Here is a tiny trained network, its code and every weight. The questions are about switching its units off for an input and a class, where a switched-off unit gives its printed mean instead of its output.

import numpy as np


def w(rows, s, z=0):
    codes = np.array(rows[::2]) - 128.0
    scale = np.full(codes.shape[1], s)
    scale[-1] = z or s
    return codes * scale


def f(y):
    return np.maximum(y, 0)


def log_softmax(a):
    a = a - a.max(-1, keepdims=True)
    return a - np.log(np.exp(a).sum(-1, keepdims=True))


def net(x, mask):
    res = np.array(x, float).reshape(1, 8) / 4 @ E
    y = f(res @ A[0][:, :-1].T + A[0][:, -1])
    res = res + np.where(mask, y, B[0][:, -1]) @ B[0][:, :-1]
    return log_softmax(res[-1] @ U[:, :-1].T + U[:, -1])


A, B = {}, {}
E = w([
[195,76,54,131,206,58,110,254],'x0',
[150,152,154,144,167,139,128,94],'x1',
[155,141,124,118,151,135,116,90],'x2',
[113,112,104,125,53,140,136,206],'x3',
[134,129,125,125,134,132,124,116],'x4',
[53,250,35,158,187,118,149,112],'x5',
[90,73,54,93,75,106,106,142],'x6',
[115,77,158,39,219,205,185,157],'x7',
],0.0077)
A[0] = w([
[175,124,172,191,93,130,123,117,243],'N1',
[156,220,53,200,134,83,57,146,106],'N2',
[130,153,84,196,127,127,113,108,63],'N3',
[163,63,151,79,165,123,85,130,149],'N4',
[151,68,156,194,108,88,86,116,210],'N5',
[93,77,98,121,163,125,133,156,184],'N6',
[156,107,140,171,108,119,44,127,95],'N7',
[66,163,121,254,109,102,108,34,252],'N8',
[111,149,68,134,212,148,163,143,188],'N9',
[129,151,70,187,184,68,46,181,159],'N10',
[207,132,150,155,60,44,94,96,145],'N11',
[121,173,89,141,104,76,149,103,39],'N12',
],0.0095,0.0025)
B[0] = w([
[105,131,118,59,173,50,105,120,182],'N1',
[123,26,202,98,75,94,78,80,244],'N2',
[96,98,176,134,117,153,84,110,176],'N3',
[180,124,102,165,142,141,20,146,189],'N4',
[97,203,116,80,246,117,246,187,185],'N5',
[176,137,153,133,148,146,161,160,175],'N6',
[202,202,143,121,149,120,193,129,166],'N7',
[88,131,99,65,117,169,85,86,244],'N8',
[178,146,88,128,126,73,167,93,202],'N9',
[155,1,154,75,122,33,129,135,232],'N10',
[123,192,70,62,45,101,169,139,198],'N11',
[83,148,189,86,160,146,91,125,175],'N12',
],0.0089,0.011)
U = w([
[40,196,34,70,119,120,228,63,250],'0',
[110,44,204,95,121,110,92,100,226],'1',
[175,117,73,108,141,31,198,123,84],'2',
[157,93,91,143,190,120,117,167,139],'3',
[2,111,143,161,64,133,15,62,1],'4',
],0.008,0.0031)

Each question gives the input, the list of numbers given to net, and the class t.
The units are the neurons (one row each of A and B). Each row of codes is followed by its name. A weight is (code - 128) times the scale printed after its matrix; where a second scale follows, it is the last column's (A, B and U).
mask holds one flag per neuron, in row order. A switched-off neuron (its flag False) gives its mean, the last column of its row in B, instead of its output. The means were averaged over made-up inputs and are rounded, as every weight is.
A unit's drop is (log p(t) with every unit on - log p(t) with that unit switched off) / (log p(t) with every unit on - log p(t) with every unit switched off).
The circuit of an input: a set's keep is (log p(t) with only the set's units on - log p(t) with every unit switched off) / (log p(t) with every unit on - log p(t) with every unit switched off). Starting from all 12 units, units are removed one at a time, each time the one whose removal leaves the highest keep (on an exact tie, the one counted first), for as long as the keep stays at least 0.8.
circuit, biggest first: the units of the circuit, biggest drop first
most important unit: the unit with the biggest drop
k most important neurons: the k neurons with the biggest drops, biggest first
drop of u: that unit's drop, to one decimal
input [0,-3,2,1,5,0,-7,-7], class 0: 2 most important neurons : [N11, N5]
input [4,0,8,-3,-8,-3,0,1], class 3: circuit, biggest first : [N4, N2]
input [3,-2,6,-4,7,-4,1,3], class 3: circuit, biggest first : [N2, N4, N10]
input [5,-6,-8,-5,8,-4,-7,7], class 3: circuit, biggest first : [N2, N4]
input [-5,1,-8,-6,-3,2,0,0], class 4: circuit, biggest first : [N5, N8]
input [0,-5,-3,-8,2,4,1,-4], class 4: circuit, biggest first : [N8, N5]
input [8,6,5,-8,6,6,3,-4], class 1: circuit, biggest first : [N2]
input [-4,-5,8,3,3,1,-5,1], class 0: 2 most important neurons : [N2, N10]
input [4,2,2,-2,0,-3,-8,4], class 3: 4 most important neurons : [N2, N4, N10, N11]
input [1,5,-3,-8,5,-5,1,8], class 3: 2 most important neurons : [N2, N4]
input [3,-1,3,-3,-7,6,-4,-7], class 1: 2 most important neurons : [N10, N2]
input [-5,-6,5,4,-7,4,-4,-1], class 4: 4 most important neurons : [N5, N11, N9, N7]
input [3,8,1,-6,-6,-7,0,7], class 3: 2 most important neurons : [N2, N4]
input [0,-3,3,-4,6,8,-8,-8], class 4: most important unit : N8
input [0,4,-5,3,-8,8,8,-2], class 4: 2 most important neurons : [N8, N5]
input [7,3,8,-8,-2,1,-3,-7], class 1: 2 most important neurons : [N2, N3]
input [3,-3,-2,-8,-2,4,-4,-5], class 1: 2 most important neurons : [N10, N2]
input [2,5,-3,-5,4,2,5,-8], class 1: 2 most important neurons : [N2, N10]
input [5,7,-2,7,8,3,5,-2], class 1: drop of N2 : 0.5
input [5,4,1,-5,3,7,-2,-1], class 1: most important unit : N2
input [3,7,6,-4,-5,4,-2,-5], class 1: drop of N2 : 0.2
input [6,8,5,6,-8,5,-3,-3], class 1: drop of N2 : 0.3
input [2,2,2,-4,4,-8,-5,3], class 3: drop of N4 : 0.2
